Each row of numbers stands for one element and depends on some of the facts below. Use the named rows to name the rest.

There are 3 kinds of fact about the elements: Σ, η, Ψ.
Σ: is of sort; η: refers to; Ψ: is directly followed by
j336: Σ 427; η j403,j103; Ψ j190
j381: Σ 612
j658: Σ 612; Ψ j417
j667: Σ 65
j818: Σ 65; Ψ j460
j957: Σ 65
j840: Σ 612
j36: Σ 612
j251: Σ 427; Ψ j448
j717: Σ 427; Ψ j621
j480: Σ 612; Ψ j200
j401: Σ 427; Ψ j766
j460: Σ 65; Ψ j810
j619: Σ 427
j690: Σ 427
j17: Σ 427
j103: Σ 65
j696: Σ 427
j431: Σ 612; Ψ j20
j243: Σ 612; η j163,j17,j19; Ψ j225
j139: Σ 427; Ψ j297
j867: Σ 427
j932: Σ 65; η j918,j94,j696; Ψ j466
j965: Σ 65
j239: Σ 427; η j386,j408,j798,j417,j699,j658; Ψ j619
j523: Σ 427
j621: Σ 612; η j151,j874,j368,j574; Ψ j649
j581: Σ 65
j466: Σ 427; Ψ j717
j912: Σ 65; η j965,j367
j715: Σ 427; η j92
j906: Σ 65
j424: Σ 612; η j926,j717,j435,j464,j196,j121; Ψ j915
j907: Σ 65
j913: Σ 427; η j688,j36
j963: Σ 65; η j635
j301: Σ 612; Ψ j507
j297: Σ 65; η j251,j190,j902,j758; Ψ j408
j649: Σ 427; Ψ j923
j182: Σ 612; η j419,j902,j58,j242,j564
j837: Σ 612
j448: Σ 612
j160: Σ 612
j79: Σ 427
j530: η j523,j94,j103,j862
j260: Σ 612; Ψ j36
j315: Σ 612; η j992,j619,j965,j430,j819; Ψ j902
j518: Σ 612; Ψ j539
j810: Σ 612; Ψ j386
j925: Σ 612; η j635
j98: Σ 612
j819: Σ 612; Ψ j315
j278: Σ 427
j525: Σ 427; Ψ j239
j403: Σ 612; Ψ j955
j191: Σ 427; η j813,j557,j818
j915: Σ 612; η j837,j338; Ψ j92
j200: Σ 65; η j837,j160,j448,j367,j225
j22: Σ 427
j657: Σ 612
j870: Σ 65; Ψ j175
j955: Σ 65; η j830,j79,j19; Ψ j139
j225: Σ 65; Ψ j103
j325: Σ 65
j271: Σ 612; η j992
j435: Σ 612
j507: Σ 427; Ψ j818
j483: η j918,j76
j413: Σ 612
j902: Σ 427; Ψ j557
j407: Σ 427; η j22,j957,j448,j769,j225,j818; Ψ j202
j376: Σ 612; Ψ j407
j318: Σ 612; η j386,j657,j813,j448,j406,j758
j128: Σ 65; Ψ j431
j614: Σ 65; η j867,j376,j466,j103,j649,j460
j406: Σ 612
j779: Σ 612; Ψ j271
j755: Σ 427; Ψ j636
j497: Σ 427
j175: Σ 427; Ψ j251
j557: Σ 612; Ψ j639
j766: Σ 65
j564: Σ 612
j671: Σ 427; Ψ j33
j33: Σ 65
j539: Σ 65; Ψ j401
j430: Σ 427; Ψ j708
j708: Σ 427; η j525,j523,j175,j242,j574; Ψ j76
j639: Σ 612; η j773,j381,j242,j862; Ψ j396
j396: Σ 65; Ψ j688
j120: Σ 427; η j413
j813: Σ 612; Ψ j564
j688: Σ 65; Ψ j121
j338: Σ 427
j19: Σ 612
j629: Σ 427; Ψ j120
j741: Σ 427; η j840,j94,j497; Ψ j907
j94: Σ 427; Ψ j830
j386: Σ 65
j874: Σ 427
j26: Σ 612; η j417,j581,j862
j226: Σ 65; η j779
j196: Σ 612; Ψ j658
j417: Σ 612; Ψ j769
j773: Σ 65; Ψ j376
j830: Σ 612
j758: Σ 65
j926: Σ 612
j110: Σ 612; η j717,j629,j406,j818
j992: Σ 65
j769: Σ 612
j400: Σ 65; η j325,j907,j256; Ψ j518
j163: Σ 65; Ψ j741
j408: Σ 65; Ψ j400
j190: Σ 427; Ψ j480
j464: Σ 65; Ψ j870
j34: Σ 65; η j992,j684
j185: Σ 427; η j299,j202
j92: Σ 427; Ψ j301
j636: Σ 427; η j121
j299: Σ 65; Ψ j65
j944: Σ 612; η j810,j431,j690
j121: Σ 427; Ψ j912
j65: Σ 612; η j717,j667; Ψ j957
j202: Σ 65; Ψ j779
j20: Σ 612; η j92,j94,j907; Ψ j671
j923: Σ 612; Ψ j226
j76: Σ 612; Ψ j94
j798: Σ 612; Ψ j299
j12: Σ 612; η j829,j518,j810; Ψ j464
j67: η j411,j413

Named rows:
27,-10,-11,-11,1,-10,-7,12,7,25,1,-10,-8,11,-6,18,20,-11,7,13,-10,5,-3,8,-9,-11,-2,4,8,-8,5,9,-6,14,2: j163
10,-7,-14,-13,9,5,-8,2,8,9,0,-9,-5,5,-2,3,2,2,-5,9,-1,-8,-5,7,-1,-10,-10,0,11,-9,-13,-1,-10,16,-3: j667
-20,0,-18,-19,16,15,-2,-9,-9,-18,-18,-10,-8,0,3,-13,-12,12,-29,2,-2,-35,-5,8,6,-11,-15,-9,8,6,-25,-17,0,14,0: j226
-11,-1,6,3,0,-7,-1,-3,5,1,8,9,4,-1,-1,5,0,-9,3,7,4,16,6,-6,-6,0,5,0,10,-2,1,5,-7,-15,-5: j76
-2,-2,6,4,-3,-11,-4,0,6,9,10,7,4,2,-2,9,4,-12,9,8,4,20,10,-6,-11,-1,6,0,10,-3,9,9,-8,-18,-5: j376
0,-1,-17,-19,11,6,-4,0,5,-4,-6,-5,-6,-2,-2,0,-7,3,-14,3,-1,-16,-2,2,6,-9,-11,0,13,-8,-19,-8,-8,17,0: j408
24,-1,5,7,-10,-6,1,1,-3,9,7,1,7,-5,-4,-1,3,-1,17,-9,-3,8,-1,-1,7,11,14,1,-15,3,17,13,8,13,5: j190
-17,-3,4,2,-4,-5,2,-9,-3,0,-7,0,2,4,-2,-3,5,-8,-1,4,-1,-1,12,-2,-9,-5,5,-11,6,10,8,5,2,-27,-5: j182
-8,0,-19,-23,14,9,-3,-4,2,-12,-8,-4,-5,-5,-1,-4,-13,8,-18,2,-1,-22,-4,2,8,-9,-15,-1,14,-7,-27,-13,-7,19,-1: j396
-15,2,-22,-24,16,12,0,-6,2,-19,-11,-4,-5,-10,-1,-9,-18,10,-23,0,1,-28,-5,1,11,-7,-17,-4,15,-6,-33,-14,-6,20,-1: j688
9,2,3,2,-4,1,2,-3,-5,-5,3,5,8,-10,-2,-10,-9,7,6,-13,2,-4,-3,-4,13,12,7,0,-12,5,3,4,8,14,4: j671
-3,-3,7,5,-4,-12,-2,-1,7,8,10,8,5,1,-2,10,7,-13,9,9,2,21,9,-6,-11,0,7,-2,9,-3,9,9,-7,-18,-5: j658
11,-1,5,2,-6,0,4,-3,-4,-2,4,4,6,-9,-4,-8,-6,4,8,-11,-1,-2,-4,-3,11,12,9,-1,-13,5,6,10,11,13,2: j17
-14,-3,5,3,1,-3,0,-6,6,0,8,8,6,-3,-1,-1,-3,-5,4,6,8,11,6,-5,-5,2,2,-4,12,-2,-5,6,-7,-17,-9: j926
11,3,-14,-16,12,-6,-8,1,4,0,-3,-10,-9,3,-4,9,4,-3,-6,6,-5,-6,-5,1,-3,-11,-8,2,7,-5,-13,-4,-5,17,-1: j965
-39,6,-3,-9,8,5,7,-15,1,-25,-1,14,6,-18,1,-13,-23,3,-16,-2,10,-11,4,-10,9,3,-4,-10,16,1,-27,-4,-4,-13,-6: j518
11,0,5,1,-7,-1,4,-1,-5,-1,3,3,6,-10,-4,-8,-7,4,9,-11,0,-2,-4,-3,11,13,8,-2,-13,5,5,9,10,14,3: j690
-4,-4,5,2,-4,-12,-1,2,7,8,10,7,3,0,-4,10,8,-14,11,10,1,20,7,-6,-10,0,8,-2,10,-1,7,13,-4,-20,-6: j431
13,2,6,3,-4,1,0,-4,-2,-4,5,2,8,-8,-2,-10,-7,4,4,-12,0,3,-2,-5,14,11,9,2,-15,4,8,6,6,14,4: j22
11,-3,-14,-17,11,1,-4,2,8,4,-2,-9,-7,3,-3,5,3,-2,-9,7,-6,-5,-3,3,1,-11,-8,3,8,-9,-8,-2,-8,15,-1: j758

Name these rows:
No name comes twice in this set of rows, the named rows included.
-12,-1,5,3,5,-1,-2,-8,8,-2,10,6,4,-1,2,-2,-2,-5,-4,5,6,16,8,-6,-2,0,4,-2,10,-2,-2,3,-11,-16,-8 => j406
-22,2,-5,-2,3,22,8,-15,-7,-23,-1,5,11,-23,2,-33,-31,23,-8,-18,13,-29,-6,-1,29,18,-3,-14,-4,8,-31,-5,10,17,-2 => j121
-48,8,-6,-12,9,8,11,-17,-2,-33,-5,14,4,-23,1,-16,-26,4,-19,-3,10,-16,2,-9,11,4,-6,-13,17,3,-35,-5,0,-15,-7 => j810
21,-9,-12,-10,4,-3,-9,8,8,20,2,-11,-6,10,-3,11,12,-4,4,13,-5,1,-3,7,-5,-9,-6,3,9,-10,-2,4,-9,15,-1 => j464
6,-4,-16,-18,9,1,-5,2,5,2,-5,-5,-5,1,-4,5,0,0,-7,7,-4,-11,-3,4,1,-10,-9,1,10,-8,-14,-4,-7,16,1 => j202
-22,4,-24,-27,19,16,0,-9,0,-26,-11,-1,-4,-13,0,-13,-25,13,-28,-3,3,-34,-4,0,16,-8,-18,-3,16,-5,-41,-20,-7,21,-1 => j539
9,-4,13,1,-5,-5,9,7,-16,1,11,6,8,-1,-1,-5,-4,1,8,-4,-1,2,-16,3,9,15,12,7,-13,4,8,13,10,17,5 => j92
-15,10,9,-7,-10,3,2,-9,17,12,-3,21,-7,-7,0,10,-13,1,-8,20,9,14,5,-15,-15,5,1,-10,4,-1,9,-3,-1,-10,0 => j413
16,-9,19,10,-9,-2,-1,5,-23,10,2,1,8,17,2,-5,1,4,8,-3,-3,-2,-5,7,-2,9,13,10,-20,11,29,4,9,11,6 => j741
2,-5,-14,-13,10,5,-5,-2,-5,3,-13,-14,-9,10,-1,0,8,0,-15,7,-9,-18,-2,11,-2,-13,-8,-4,3,3,-3,-4,-1,11,4 => j297
-6,0,-19,-18,22,17,-6,-9,6,-11,-2,-9,-4,-3,4,-9,-11,8,-26,1,2,-15,-3,4,13,-10,-14,0,10,-8,-24,-16,-16,20,-2 => j818
-5,16,7,8,-17,17,14,12,10,13,-19,1,-25,5,13,13,3,13,-10,6,-1,0,-13,5,-13,2,-13,-1,-17,-2,12,-19,14,-8,13 => j67
-23,-1,4,4,0,-2,2,-9,-6,-4,-5,3,2,3,0,-5,2,-4,-5,7,2,-1,8,-1,-9,-3,4,-10,6,11,3,4,1,-23,-4 => j621
-35,7,-27,-32,23,24,3,-16,-2,-39,-16,1,-3,-21,2,-22,-38,20,-37,-6,7,-45,-5,-3,23,-7,-24,-6,18,-4,-55,-27,-6,23,-3 => j766
7,-3,-15,-17,11,2,-6,1,5,1,-2,-7,-7,1,-2,4,-1,0,-12,6,-4,-8,-2,3,3,-9,-9,4,9,-8,-12,-6,-10,17,1 => j957

Now the same elements, written a new way:
Some rows with their names:
33,-9,7,-17,-16,-1,13,0,11,-10,-1,64,-6,6: j22
-36,47,13,10,20,-7,-8,-8,-25,13,-5,-56,-13,-5: j965
-7,16,10,-5,4,-1,3,-4,-14,11,3,-3,-13,-4: j160
-14,5,2,9,0,15,-5,4,-13,-12,17,-23,20,19: j196
-15,-1,3,-1,3,14,-3,-1,6,-10,12,-31,11,14: j431
-18,1,-12,-1,10,5,-7,17,6,-5,14,-27,9,13: j403
38,-16,-1,-16,-13,2,18,-2,21,-19,-4,42,16,1: j913
29,-35,-11,-28,-23,7,14,8,19,-13,6,62,-15,-1: j368
25,-23,-20,-20,-10,0,1,11,35,-24,7,38,3,19: j466
-36,32,-10,35,28,-8,-11,2,-31,14,-12,-67,25,-19: j614
33,-22,-12,-20,-11,3,4,3,20,-16,1,48,-9,-1: j867
32,-22,1,-5,-21,9,0,-2,13,-21,3,54,-1,17: j717
33,-26,-8,-14,-14,-4,2,-1,28,-4,-5,51,-17,1: j649
-46,35,-16,33,29,-6,-16,15,-18,-3,2,-82,36,3: j932
-38,40,-1,39,22,-1,-23,-1,-48,16,-2,-49,-8,-9: j758
-34,34,2,31,22,3,-18,-6,-32,11,-4,-69,8,-8: j906
-32,32,14,39,17,-6,-24,-16,-40,29,-12,-43,-24,-15: j818
33,-22,-4,-22,-16,1,9,3,31,-17,-2,41,10,12: j139
33,-22,2,-18,-17,-2,11,-3,26,-15,-4,43,-1,7: j671
35,-20,2,-21,-19,11,5,-5,21,-22,-2,42,0,7: j79

Rows to name:
No name comes twice in this set of rows, the named rows included.
-12,1,5,-1,3,6,-1,-2,0,3,7,-23,7,5 => j480
-13,5,0,-3,3,5,-1,10,5,-8,15,-32,19,16 => j260
-42,38,13,35,17,-6,-18,-6,-37,23,-4,-54,-7,-4 => j957
-12,3,-10,9,10,1,-7,6,-10,10,6,-9,-9,-6 => j381
32,-32,-9,-31,-21,3,23,10,26,-12,-1,58,6,-4 => j483
-18,5,5,18,3,6,7,8,-13,-10,8,-28,47,10 => j424
-35,26,6,31,21,-3,-16,-14,-26,15,-14,-67,-1,-11 => j33
30,-21,7,-52,-22,4,27,5,32,-12,4,63,-14,6 => j684
42,-31,16,1,-26,0,1,-27,9,10,-13,66,-33,-14 => j121
34,-18,-14,-14,-10,-3,13,4,22,-15,-4,45,7,-3 => j715
32,-8,0,-5,-17,-3,20,2,6,-11,-4,60,16,-4 => j191

